Below is a small trained network, with its code and all its weights. Each question gives an input and a target symbol and asks what happens when units are switched off, that is, made to give their printed mean instead of their output.

import numpy as np


def w(rows, s, z=0):
    codes = np.array(rows[::2]) - 128.0
    scale = np.full(codes.shape[1], s)
    scale[-1] = z or s
    return codes * scale


def f(y):
    return np.maximum(y, 0)


def softmax(a):
    e = np.exp(a - a.max(-1, keepdims=True))
    return e / e.sum(-1, keepdims=True)


def log_softmax(a):
    a = a - a.max(-1, keepdims=True)
    return a - np.log(np.exp(a).sum(-1, keepdims=True))


def net(x, mask):
    ids = ['ΔΠΨαζω'.index(c) for c in x.split()]
    T = len(ids)
    res = E[ids] + P[:T]
    u = 0
    for l in range(2):
        r = res
        for j in range(3):
            rows = slice(3 * j, 3 * j + 3)
            q, k, v = (r @ M[l][rows].T for M in (Q, K, V))
            z = softmax(np.where(np.tri(T) > 0, q @ k.T / 3**0.5, -1e9)) @ v
            o = O[l][rows]
            res = res + np.where(mask[u + j], z, o[:, -1]) @ o[:, :-1]
        u += 3
        y = f(res @ A[l][:, :-1].T + A[l][:, -1])
        res = res + np.where(mask[u : u + 8], y, B[l][:, -1]) @ B[l][:, :-1]
        u += 8
    return log_softmax(res[-1] @ U[:, :-1].T + U[:, -1])


Q, K, V, O, A, B = {}, {}, {}, {}, {}, {}
E = w([
[5,147,152,143,131,152,99,220,48],'Δ',
[162,166,152,142,147,111,191,101,91],'Π',
[179,205,97,182,73,209,65,124,79],'Ψ',
[92,89,165,112,136,74,68,120,45],'α',
[134,140,187,155,162,82,121,215,158],'ζ',
[163,95,62,148,42,108,92,128,141],'ω',
],0.014)
P = w([
[67,147,99,159,149,97,138,101,164],'0',
[148,135,160,39,57,218,111,175,174],'1',
[68,178,124,136,123,62,144,98,155],'2',
[146,38,70,224,159,148,86,163,111],'3',
[63,158,124,131,103,64,139,96,135],'4',
[202,79,55,31,75,196,200,192,87],'5',
[64,157,125,134,105,64,147,95,136],'6',
[182,51,56,148,233,148,25,171,108],'7',
[60,154,126,133,99,67,144,93,144],'8',
[208,134,129,43,144,223,208,245,60],'9',
[58,158,126,123,98,69,148,90,145],'10',
],0.011)
Q[0] = w([
[76,188,133,157,71,87,149,54,159],'L0H0',
[126,109,146,107,141,104,142,128,147],'L0H0',
[46,161,138,184,116,77,124,142,95],'L0H0',
[207,105,146,188,100,182,139,136,202],'L0H1',
[78,130,83,94,132,113,92,76,112],'L0H1',
[43,170,226,124,51,87,131,49,104],'L0H1',
[152,187,205,11,53,128,155,137,134],'L0H2',
[156,62,109,40,78,143,145,169,83],'L0H2',
[15,126,155,150,52,81,90,2,207],'L0H2',
],0.0073)
K[0] = w([
[149,207,90,136,78,127,146,64,145],'L0H0',
[141,139,121,128,120,152,105,142,112],'L0H0',
[156,134,113,164,110,87,104,89,175],'L0H0',
[132,129,160,50,65,164,147,168,133],'L0H1',
[97,132,71,132,129,112,120,67,135],'L0H1',
[81,175,171,204,114,86,134,94,170],'L0H1',
[93,187,84,255,211,100,68,44,189],'L0H2',
[156,55,92,191,166,114,69,152,106],'L0H2',
[45,168,168,180,4,80,138,99,155],'L0H2',
],0.0085)
V[0] = w([
[129,112,182,114,171,170,161,145,117],'L0H0',
[115,128,115,94,178,42,179,125,140],'L0H0',
[79,69,81,93,152,110,55,134,133],'L0H0',
[171,59,122,88,114,130,155,184,89],'L0H1',
[108,86,111,172,197,93,88,96,143],'L0H1',
[179,153,249,10,24,172,167,132,150],'L0H1',
[138,87,73,22,113,66,81,55,127],'L0H2',
[33,53,164,67,78,157,52,54,2],'L0H2',
[143,142,146,94,214,190,218,126,72],'L0H2',
],0.0047)
O[0] = w([
[93,131,98,87,174,186,95,135,153,97],'L0H0',
[123,113,85,145,122,110,129,103,161,134],'L0H0',
[161,121,126,144,149,172,117,115,139,30],'L0H0',
[134,100,101,92,149,145,158,183,107,130],'L0H1',
[183,170,132,142,145,66,141,121,144,21],'L0H1',
[90,114,46,56,136,155,96,98,104,176],'L0H1',
[111,94,99,70,196,132,155,117,71,6],'L0H2',
[124,45,119,20,194,191,114,95,170,28],'L0H2',
[173,71,255,136,69,165,96,145,76,137],'L0H2',
],0.0063,0.0018)
A[0] = w([
[91,84,106,165,97,75,205,37,109,104],'L0N0',
[169,98,167,99,138,120,76,134,126,66],'L0N1',
[144,197,137,126,168,68,216,3,146,86],'L0N2',
[165,98,121,145,195,119,60,92,137,139],'L0N3',
[53,138,80,91,81,132,85,194,63,162],'L0N4',
[188,62,131,123,111,118,112,238,84,253],'L0N5',
[176,87,60,99,80,76,82,115,188,87],'L0N6',
[129,145,167,130,117,143,190,149,74,81],'L0N7',
],0.0061,0.0026)
B[0] = w([
[137,85,144,106,129,147,55,69,112,202],'L0N0',
[92,163,127,163,162,207,160,145,152,141],'L0N1',
[122,82,254,156,93,195,107,128,159,230],'L0N2',
[189,138,106,212,167,123,82,91,179,155],'L0N3',
[100,158,99,108,204,192,133,167,159,222],'L0N4',
[225,103,103,212,129,185,147,198,148,255],'L0N5',
[46,95,115,204,100,159,211,176,148,154],'L0N6',
[128,129,147,104,123,158,118,143,117,183],'L0N7',
],0.0066,0.0053)
Q[1] = w([
[54,125,51,121,167,78,129,114,125],'L1H0',
[232,127,46,82,176,78,172,117,100],'L1H0',
[149,127,101,218,185,92,73,100,160],'L1H0',
[145,139,166,26,77,146,93,137,172],'L1H1',
[99,157,102,73,149,128,161,121,133],'L1H1',
[69,158,111,99,59,157,127,131,181],'L1H1',
[32,122,176,173,73,99,37,69,211],'L1H2',
[78,142,88,52,71,117,224,108,138],'L1H2',
[144,204,199,3,37,158,131,183,187],'L1H2',
],0.0068)
K[1] = w([
[71,120,89,80,75,129,62,155,194],'L1H0',
[212,40,91,178,132,201,101,176,126],'L1H0',
[128,176,112,51,95,154,243,170,112],'L1H0',
[38,51,171,188,101,78,10,59,124],'L1H1',
[149,79,121,181,153,143,45,126,108],'L1H1',
[117,161,49,160,117,47,57,105,137],'L1H1',
[57,117,156,62,2,97,156,87,177],'L1H2',
[85,71,122,187,136,124,44,129,168],'L1H2',
[107,120,156,197,171,41,11,41,78],'L1H2',
],0.0066)
V[1] = w([
[130,124,66,111,61,199,170,196,153],'L1H0',
[153,177,167,97,154,138,133,127,68],'L1H0',
[178,158,133,124,153,118,171,109,131],'L1H0',
[110,130,147,125,123,81,90,95,119],'L1H1',
[128,165,179,99,130,156,162,134,108],'L1H1',
[179,137,96,137,149,135,113,123,171],'L1H1',
[168,68,163,171,191,60,107,155,205],'L1H2',
[3,90,134,148,168,127,88,246,88],'L1H2',
[50,57,197,94,91,41,211,104,103],'L1H2',
],0.0059)
O[1] = w([
[37,221,151,84,114,160,183,139,87,153],'L1H0',
[200,128,144,75,79,118,107,83,171,123],'L1H0',
[172,83,156,183,72,124,103,137,120,118],'L1H0',
[127,64,128,140,142,111,160,109,104,48],'L1H1',
[188,90,172,110,88,167,104,162,84,175],'L1H1',
[84,107,161,162,99,118,42,187,177,134],'L1H1',
[152,173,27,197,168,79,76,91,125,160],'L1H2',
[191,219,169,141,160,156,145,53,253,157],'L1H2',
[161,155,122,189,170,150,224,124,65,3],'L1H2',
],0.0063,0.0038)
A[1] = w([
[94,157,90,157,95,3,176,86,167,156],'L1N0',
[109,122,177,91,138,26,138,120,173,89],'L1N1',
[141,155,102,111,65,109,121,79,115,254],'L1N2',
[179,152,177,118,113,179,86,130,160,118],'L1N3',
[100,176,176,119,193,53,165,123,194,120],'L1N4',
[92,157,155,110,89,93,83,81,76,168],'L1N5',
[150,101,161,183,87,99,154,55,108,62],'L1N6',
[179,93,66,98,167,220,150,146,189,11],'L1N7',
],0.0076,0.0034)
B[1] = w([
[95,2,195,52,57,139,105,181,118,194],'L1N0',
[212,145,70,151,130,49,102,127,39,160],'L1N1',
[151,118,63,141,92,108,47,123,179,192],'L1N2',
[113,149,141,100,53,73,169,100,143,249],'L1N3',
[155,114,144,97,166,233,185,186,42,181],'L1N4',
[180,150,108,186,245,101,93,111,140,189],'L1N5',
[45,143,184,140,96,167,175,51,170,222],'L1N6',
[137,91,224,154,183,88,141,33,81,254],'L1N7',
],0.0074,0.0062)
U = w([
[123,150,215,165,114,111,165,59,147,4],'Δ',
[234,78,132,147,82,150,158,210,3,167],'Π',
[67,63,129,30,65,131,86,134,178,101],'Ψ',
[142,73,106,112,232,69,41,85,90,142],'α',
[182,230,52,209,113,73,94,155,184,230],'ζ',
[45,175,108,138,197,164,163,136,78,150],'ω',
],0.0061,0.0031)

Each question gives the input, a string of symbols that net reads in full, and the target symbol t.
The units are the heads (3 rows each of Q, K, V and O) and the neurons (one row each of A and B). Each row of codes is followed by its name. A weight is (code - 128) times the scale printed after its matrix; where a second scale follows, it is the last column's (O, A, B and U).
mask holds one flag per unit, layer by layer, with each layer's heads first. A switched-off unit (its flag False) gives its mean, the last column of its rows in O or B, instead of its output. The means were averaged over made-up inputs and are rounded, as every weight is.
A unit's drop is (log p(t) with every unit on - log p(t) with that unit switched off) / (log p(t) with every unit on - log p(t) with every unit switched off).
The circuit of an input: a set's keep is (log p(t) with only the set's units on - log p(t) with every unit switched off) / (log p(t) with every unit on - log p(t) with every unit switched off). Starting from the 12 units with the biggest drops (on a tie, the unit counted first), units are removed one at a time, each time the one whose removal leaves the highest keep (on an exact tie, the one counted first), for as long as the keep stays at least 0.8.
circuit, biggest first: the units of the circuit, biggest drop first
most important unit: the unit with the biggest drop
top k neurons: the k neurons with the biggest drops, biggest first
k most important neurons of layer l: the k neurons of layer l with the biggest drops, biggest first
which heads matter: for each layer, one digit per head in row order, 1 if its drop is at least 0.15 and else 0, layers parted by /
input ζ ω Δ Π ζ Ψ Π ω ζ, target Π: most important unit => L1N4
input Ψ Π ω ζ Π α, target ζ: which heads matter => 001 / 001
input Π ζ ζ Π ζ Π Π α, target Π: which heads matter => 001 / 001
input Π ω ζ Δ, target ω: circuit, biggest first => [L0H2; L1H0; L0N4]
input Π Π Ψ Π ζ Ψ ζ ω Π ω, target ω: circuit, biggest first => [L1H0; L0H2; L0H1; L0N4]
input Ψ ζ ω Δ Π Ψ, target Δ: which heads matter => 000 / 001
input Π Π α ω Π Ψ, target ω: circuit, biggest first => [L1H0; L0H2; L0H1; L0N4]
input Δ ω ω Δ, target ω: circuit, biggest first => [L1H0; L0N4]
input Π Π ζ Δ ζ ζ ζ Δ Ψ Π α, target α: top 2 neurons => [L1N5; L0N5]
input Δ ζ Δ ω, target ζ: circuit, biggest first => [L1H2; L0H2]
input Π Π Π α Π ζ, target α: circuit, biggest first => [L1N7; L0H2; L1H2; L0H1]
input ζ Π ζ Δ ω ζ ζ Δ ζ ζ, target Δ: which heads matter => 000 / 001
input Π ζ Π Π Π Π Π ω, target Π: circuit, biggest first => [L0H2; L0N5]
input ω Ψ Π Π Π ω ζ ω, target ω: circuit, biggest first => [L1H0; L0N6; L0H1; L0H2]
input ζ ζ Π Δ Ψ Π Π α Π Π, target α: which heads matter => 001 / 001
input ζ ζ Ψ Ψ Π α, target Ψ: circuit, biggest first => [L1H2; L0N4]
input Ψ ζ Π ζ ζ Π ω, target Ψ: circuit, biggest first => [L1N0; L0H2; L0N5]
input Π α Π Π ζ Π α ω, target Π: circuit, biggest first => [L0N5; L0H2]
input Δ α α Ψ Ψ Ψ, target Ψ: circuit, biggest first => [L1H2; L0H1]
input ζ ζ ζ ζ ω Π Δ Δ Π Δ, target Δ: top 2 neurons => [L1N7; L1N3]
input Π Π Π Δ Δ Π α ζ ζ Ψ, target ζ: circuit, biggest first => [L1H2]
input Π Π Ψ Π Ψ Π ζ Δ, target Π: most important unit => L0H2
input Π α Π ζ ω ω α Ψ, target ω: which heads matter => 000 / 100
input Δ Δ ω Π, target Δ: top 2 neurons => [L1N7; L0N4]
input Π ζ Π α Δ Ψ ω ω ζ ζ, target ω: 2 most important neurons of layer 0 => [L0N6; L0N2]
input Π ω α Π Π ζ ω ζ α Δ, target ζ: which heads matter => 000 / 001
